Below are the code and all the weights of a small trained network. Each question names an input and a class and asks about switching units off, where a switched-off unit gives its printed mean instead of its output.

import numpy as np


def w(rows, s, z=0):
    codes = np.array(rows[::2]) - 128.0
    scale = np.full(codes.shape[1], s)
    scale[-1] = z or s
    return codes * scale


def f(y):
    return y / 2 * (1 + np.tanh(0.7978845608 * (y + 0.044715 * y**3)))


def log_softmax(a):
    a = a - a.max(-1, keepdims=True)
    return a - np.log(np.exp(a).sum(-1, keepdims=True))


def net(x, mask):
    res = np.array(x, float).reshape(1, 4) / 4 @ E
    y = f(res @ A[0][:, :-1].T + A[0][:, -1])
    res = res + np.where(mask, y, B[0][:, -1]) @ B[0][:, :-1]
    return log_softmax(res[-1] @ U[:, :-1].T + U[:, -1])


A, B = {}, {}
E = w([
[45,3,82,89,79,198],'x0',
[61,154,130,122,45,74],'x1',
[185,60,95,61,122,1],'x2',
[15,145,61,184,179,42],'x3',
],0.0082)
A[0] = w([
[150,115,65,82,113,62,64],'neuron 0',
[87,103,78,56,114,169,234],'neuron 1',
[169,195,151,160,153,95,130],'neuron 2',
[171,107,76,87,113,72,122],'neuron 3',
[161,145,130,190,126,224,156],'neuron 4',
[148,88,136,57,103,58,121],'neuron 5',
[118,219,182,147,170,108,156],'neuron 6',
[74,173,157,205,135,193,94],'neuron 7',
[61,102,29,176,161,123,64],'neuron 8',
[76,19,90,96,138,184,231],'neuron 9',
[170,185,176,209,120,89,137],'neuron 10',
[168,200,123,160,160,114,140],'neuron 11',
[185,125,165,99,72,172,54],'neuron 12',
[80,132,70,155,175,116,43],'neuron 13',
[116,141,5,203,166,106,49],'neuron 14',
[189,110,120,100,83,111,91],'neuron 15',
[210,107,156,94,72,168,66],'neuron 16',
[189,118,207,99,23,183,51],'neuron 17',
[127,116,169,181,180,161,199],'neuron 18',
[76,221,143,87,145,204,74],'neuron 19',
[94,166,71,128,146,62,13],'neuron 20',
[52,122,142,138,184,87,83],'neuron 21',
[192,164,180,44,51,174,63],'neuron 22',
[175,76,102,131,152,136,164],'neuron 23',
[190,167,89,202,120,99,168],'neuron 24',
[135,94,71,135,98,173,229],'neuron 25',
[100,69,37,64,144,189,179],'neuron 26',
[129,176,232,111,217,66,151],'neuron 27',
[68,144,237,176,142,171,117],'neuron 28',
[188,133,88,165,146,151,141],'neuron 29',
[102,117,174,190,130,162,128],'neuron 30',
[96,169,163,221,86,227,129],'neuron 31',
[51,62,134,100,104,180,207],'neuron 32',
[72,172,150,130,94,179,106],'neuron 33',
[92,132,83,117,172,75,1],'neuron 34',
[167,199,182,107,170,74,138],'neuron 35',
[89,64,109,102,117,168,246],'neuron 36',
[107,152,17,191,162,106,66],'neuron 37',
[142,71,154,62,158,64,145],'neuron 38',
[176,67,134,77,146,36,123],'neuron 39',
[193,254,168,119,124,81,140],'neuron 40',
],0.0085,0.00086)
B[0] = w([
[107,99,152,111,163,70,197],'neuron 0',
[200,112,108,181,88,143,194],'neuron 1',
[148,144,124,128,51,108,205],'neuron 2',
[113,71,186,137,149,60,196],'neuron 3',
[124,149,150,123,148,89,198],'neuron 4',
[111,71,144,106,140,87,210],'neuron 5',
[138,105,104,136,101,102,207],'neuron 6',
[113,67,200,145,186,88,206],'neuron 7',
[121,166,102,67,95,131,206],'neuron 8',
[156,116,71,174,39,93,241],'neuron 9',
[188,115,68,140,53,110,209],'neuron 10',
[178,145,68,151,118,167,195],'neuron 11',
[91,151,79,93,142,194,195],'neuron 12',
[110,140,86,58,126,168,174],'neuron 13',
[103,215,82,69,184,175,194],'neuron 14',
[65,100,119,97,180,119,172],'neuron 15',
[84,181,92,75,134,166,209],'neuron 16',
[35,194,57,93,151,189,233],'neuron 17',
[118,97,139,161,127,112,162],'neuron 18',
[92,89,191,134,183,96,188],'neuron 19',
[127,115,95,107,147,133,195],'neuron 20',
[106,165,91,76,150,189,180],'neuron 21',
[21,141,26,48,177,162,226],'neuron 22',
[140,102,117,130,138,114,160],'neuron 23',
[156,122,103,151,98,176,180],'neuron 24',
[149,137,91,155,114,114,169],'neuron 25',
[191,141,92,137,58,104,215],'neuron 26',
[182,174,96,181,115,119,215],'neuron 27',
[98,67,229,143,192,45,190],'neuron 28',
[122,135,102,166,121,139,151],'neuron 29',
[145,62,185,157,151,96,159],'neuron 30',
[87,38,188,133,167,78,228],'neuron 31',
[193,138,118,160,69,107,221],'neuron 32',
[133,117,193,160,148,163,178],'neuron 33',
[72,157,123,123,152,137,179],'neuron 34',
[185,133,135,184,94,117,220],'neuron 35',
[209,126,112,211,50,119,200],'neuron 36',
[63,204,49,93,176,178,193],'neuron 37',
[143,26,194,107,159,76,200],'neuron 38',
[62,2,206,132,179,61,231],'neuron 39',
[171,167,124,160,46,104,255],'neuron 40',
],0.0059,0.0076)
U = w([
[188,140,100,166,8,139,254],'0',
[123,83,190,118,151,109,104],'1',
[103,180,76,50,125,192,11],'2',
],0.012,0.00053)

Each question gives the input, the list of numbers given to net, and the class t.
The units are the neurons (one row each of A and B). Each row of codes is followed by its name. A weight is (code - 128) times the scale printed after its matrix; where a second scale follows, it is the last column's (A, B and U).
mask holds one flag per neuron, in row order. A switched-off neuron (its flag False) gives its mean, the last column of its row in B, instead of its output. The means were averaged over made-up inputs and are rounded, as every weight is.
A unit's drop is (log p(t) with every unit on - log p(t) with that unit switched off) / (log p(t) with every unit on - log p(t) with every unit switched off).
The circuit of an input: a set's keep is (log p(t) with only the set's units on - log p(t) with every unit switched off) / (log p(t) with every unit on - log p(t) with every unit switched off). Starting from the 12 units with the biggest drops (on a tie, the unit counted first), units are removed one at a time, each time the one whose removal leaves the highest keep (on an exact tie, the one counted first), for as long as the keep stays at least 0.8.
circuit, biggest first: the units of the circuit, biggest drop first
k most important neurons: the k neurons with the biggest drops, biggest first
drop of u: that unit's drop, to one decimal
input [8,-7,-8,5], class 0: circuit, biggest first => neuron 9
input [-5,-7,-1,5], class 0: circuit, biggest first => neuron 27; neuron 10
input [2,7,-7,-7], class 1: 2 most important neurons => neuron 31; neuron 28
input [3,-7,-3,1], class 0: circuit, biggest first => neuron 9; neuron 22
input [5,-5,7,-6], class 1: 2 most important neurons => neuron 39; neuron 38
input [7,-5,-8,8], class 1: 3 most important neurons => neuron 7; neuron 31; neuron 28
input [-4,0,-7,6], class 1: 3 most important neurons => neuron 7; neuron 28; neuron 31
input [5,-3,-5,2], class 0: 2 most important neurons => neuron 9; neuron 39
input [-7,-3,6,8], class 2: 2 most important neurons => neuron 14; neuron 37
input [-5,1,-2,-6], class 2: 2 most important neurons => neuron 22; neuron 17
input [0,0,-1,-2], class 2: drop of neuron 21 => -0.1
input [6,0,2,5], class 0: drop of neuron 9 => 0.2
input [5,5,-8,8], class 1: drop of neuron 33 => 0.2
input [7,-5,3,3], class 0: drop of neuron 40 => 0.0
input [4,-8,-5,-8], class 2: most important neuron => neuron 17
